[[-14.5 -44.2  47.3]
 [ -8.2 -25.5  31.0]
 [ 46.2  41.8 -22.0]
 [-23.9 -33.4  26.0]
 [ 16.7 -12.3  25.3]
 [  2.5 -21.2  29.6]]
->
[[-14.5 -44.2  47.3]
 [-23.9 -33.4  26.0]
 [ -8.2 -25.5  31.0]
 [  2.5 -21.2  29.6]
 [ 16.7 -12.3  25.3]
 [ 46.2  41.8 -22.0]]

[[-40.7  -6.9   2.7   5.5  10.3 -16.7 -34.0  55.8 -16.5  17.5  41.8   9.6]
 [-27.0 -31.3   2.5   8.8  14.8  12.6  -5.4  55.8  -1.6 -15.9  10.9  11.5]]
->
[[-27.0 -31.3   2.5   8.8  14.8  12.6  -5.4  55.8  -1.6 -15.9  10.9  11.5]
 [-40.7  -6.9   2.7   5.5  10.3 -16.7 -34.0  55.8 -16.5  17.5  41.8   9.6]]

[[ -0.9   2.4  -4.9  21.7   6.0 -41.2   3.1  -1.8 -47.2  -9.1  11.3]
 [ 22.0  14.7   7.5  -0.6 -22.7  -8.3   4.9  31.8   3.8  23.4 -43.7]
 [ 12.0 -31.3   1.8 -20.1   5.2 -27.7 -28.3  -4.6  15.9 -31.1  20.2]
 [-32.6 -10.3  44.7  -5.5   0.0  -0.2 -17.4 -27.9   5.4   4.8 -20.0]
 [-38.4 -23.6 -13.6  -2.8 -12.4   7.5  42.2  -1.9  -3.7  19.4 -13.8]
 [-12.3  13.1 -19.4 -22.7  15.3   0.4  -5.9  23.0 -30.5  17.3  39.0]
 [ -7.6   3.5 -48.4  -4.7  17.5   1.2 -19.9  28.7 -18.2  16.0  16.9]]
->
[[ 12.0 -31.3   1.8 -20.1   5.2 -27.7 -28.3  -4.6  15.9 -31.1  20.2]
 [-38.4 -23.6 -13.6  -2.8 -12.4   7.5  42.2  -1.9  -3.7  19.4 -13.8]
 [-32.6 -10.3  44.7  -5.5   0.0  -0.2 -17.4 -27.9   5.4   4.8 -20.0]
 [ -0.9   2.4  -4.9  21.7   6.0 -41.2   3.1  -1.8 -47.2  -9.1  11.3]
 [ -7.6   3.5 -48.4  -4.7  17.5   1.2 -19.9  28.7 -18.2  16.0  16.9]
 [-12.3  13.1 -19.4 -22.7  15.3   0.4  -5.9  23.0 -30.5  17.3  39.0]
 [ 22.0  14.7   7.5  -0.6 -22.7  -8.3   4.9  31.8   3.8  23.4 -43.7]]

[[-29.9  50.3 -28.6 -21.7 -28.8 -25.1 -29.3 -29.0   9.7  49.9 -30.3  50.0
   50.2  49.9  49.9]
 [-33.3 -50.6 -33.6 -36.7 -32.2 -36.8 -33.6 -33.1 -36.5 -46.4 -36.1 -47.5
  -48.0 -46.5 -45.7]
 [ 35.3  27.4  33.1  35.8  34.4  36.0  35.4  34.3 -46.9  25.2  35.1  25.7
   27.8  20.9  28.0]
 [ 44.9   1.7  43.2  45.8  44.7  44.6  43.7  43.2 -49.6 -21.4  43.8 -19.9
   -5.5 -25.2  -8.7]]
->
[[-33.3 -50.6 -33.6 -36.7 -32.2 -36.8 -33.6 -33.1 -36.5 -46.4 -36.1 -47.5
  -48.0 -46.5 -45.7]
 [ 44.9   1.7  43.2  45.8  44.7  44.6  43.7  43.2 -49.6 -21.4  43.8 -19.9
   -5.5 -25.2  -8.7]
 [ 35.3  27.4  33.1  35.8  34.4  36.0  35.4  34.3 -46.9  25.2  35.1  25.7
   27.8  20.9  28.0]
 [-29.9  50.3 -28.6 -21.7 -28.8 -25.1 -29.3 -29.0   9.7  49.9 -30.3  50.0
   50.2  49.9  49.9]]

[[-15.2 -41.0 -43.6 -45.4  46.5 -41.0 -44.7 -44.1 -42.3   7.2]
 [-47.1 -33.1 -35.1 -34.2  47.2 -33.7 -34.3 -33.1 -34.3 -38.2]
 [-45.3  42.3  40.8  37.9  21.3  43.8  38.7  38.6  38.9 -46.3]
 [ 45.6 -29.1 -28.5 -28.6  -5.8 -27.9 -28.0 -28.0 -29.0  47.0]
 [-46.7  -3.3  -9.1 -19.3  47.0  -0.9 -15.3 -15.9 -10.5 -35.0]]
->
[[-15.2 -41.0 -43.6 -45.4  46.5 -41.0 -44.7 -44.1 -42.3   7.2]
 [-47.1 -33.1 -35.1 -34.2  47.2 -33.7 -34.3 -33.1 -34.3 -38.2]
 [ 45.6 -29.1 -28.5 -28.6  -5.8 -27.9 -28.0 -28.0 -29.0  47.0]
 [-46.7  -3.3  -9.1 -19.3  47.0  -0.9 -15.3 -15.9 -10.5 -35.0]
 [-45.3  42.3  40.8  37.9  21.3  43.8  38.7  38.6  38.9 -46.3]]

[[ 35.5  -9.1 -16.3 -30.2  40.0  -8.7 -29.2 -28.8 -13.7  41.2 -30.1 -30.2
   40.8 -29.9]
 [-40.4  30.7  33.3  35.4 -33.4  31.5  34.0  34.0  32.4 -40.2  35.9  35.7
  -32.7  34.2]
 [ 39.9 -13.9  -5.1   0.9 -39.5 -16.1   1.0   2.1  -6.4  27.8   1.1   1.2
  -40.3   1.4]]
->
[[ 39.9 -13.9  -5.1   0.9 -39.5 -16.1   1.0   2.1  -6.4  27.8   1.1   1.2
  -40.3   1.4]
 [ 35.5  -9.1 -16.3 -30.2  40.0  -8.7 -29.2 -28.8 -13.7  41.2 -30.1 -30.2
   40.8 -29.9]
 [-40.4  30.7  33.3  35.4 -33.4  31.5  34.0  34.0  32.4 -40.2  35.9  35.7
  -32.7  34.2]]
---
[[ 33.3 -28.6   5.8  45.3]
 [ 37.5 -37.8  45.6 -22.0]
 [ 26.3   0.1 -38.6 -16.1]
 [-21.6 -23.7 -32.8  46.6]]
->
[[-37.8  45.6]
 [  0.1 -38.6]]

[[ -3.7 -23.3   1.1]
 [-15.5 -18.1   0.0]
 [ 32.6  -1.3 -43.0]]
->
[[-18.1   0.0]
 [ -1.3 -43.0]]

[[-35.9   3.7  -4.7   2.8]
 [-32.2   9.2  -5.6   3.1]
 [ 33.0 -37.5  -5.4  -9.8]
 [ 21.7 -51.1  -0.3 -12.5]
 [-42.7 -19.6  -2.5   2.6]]
->
[[  9.2  -5.6]
 [-37.5  -5.4]]

[[-55.9 -55.4  52.5 -51.3]
 [-52.3 -48.8  54.6 -32.9]
 [ 37.7  27.7  56.3 -53.0]
 [ 54.5  55.1  55.8  16.9]
 [ 55.9  55.3 -55.4  55.8]]
->
[[-48.8  54.6]
 [ 27.7  56.3]]

[[-47.6 -56.8 -56.4]
 [-37.2 -31.1 -30.9]
 [ 24.4  30.2  30.1]
 [-31.6 -22.0 -21.9]]
->
[[-31.1 -30.9]
 [ 30.2  30.1]]

[[-0.9 17.2 20.2 51.7]
 [13.9 50.2 19.5  8.6]
 [12.4 51.8 21.4 14.8]]
->
[[50.2 19.5]
 [51.8 21.4]]

[[ 33.8  30.8  12.7 -12.2  -2.1]
 [-41.0  26.0   0.0   6.5   9.8]
 [-41.1  26.4  -6.7   4.6   8.6]]
->
[[26.0  0.0]
 [26.4 -6.7]]
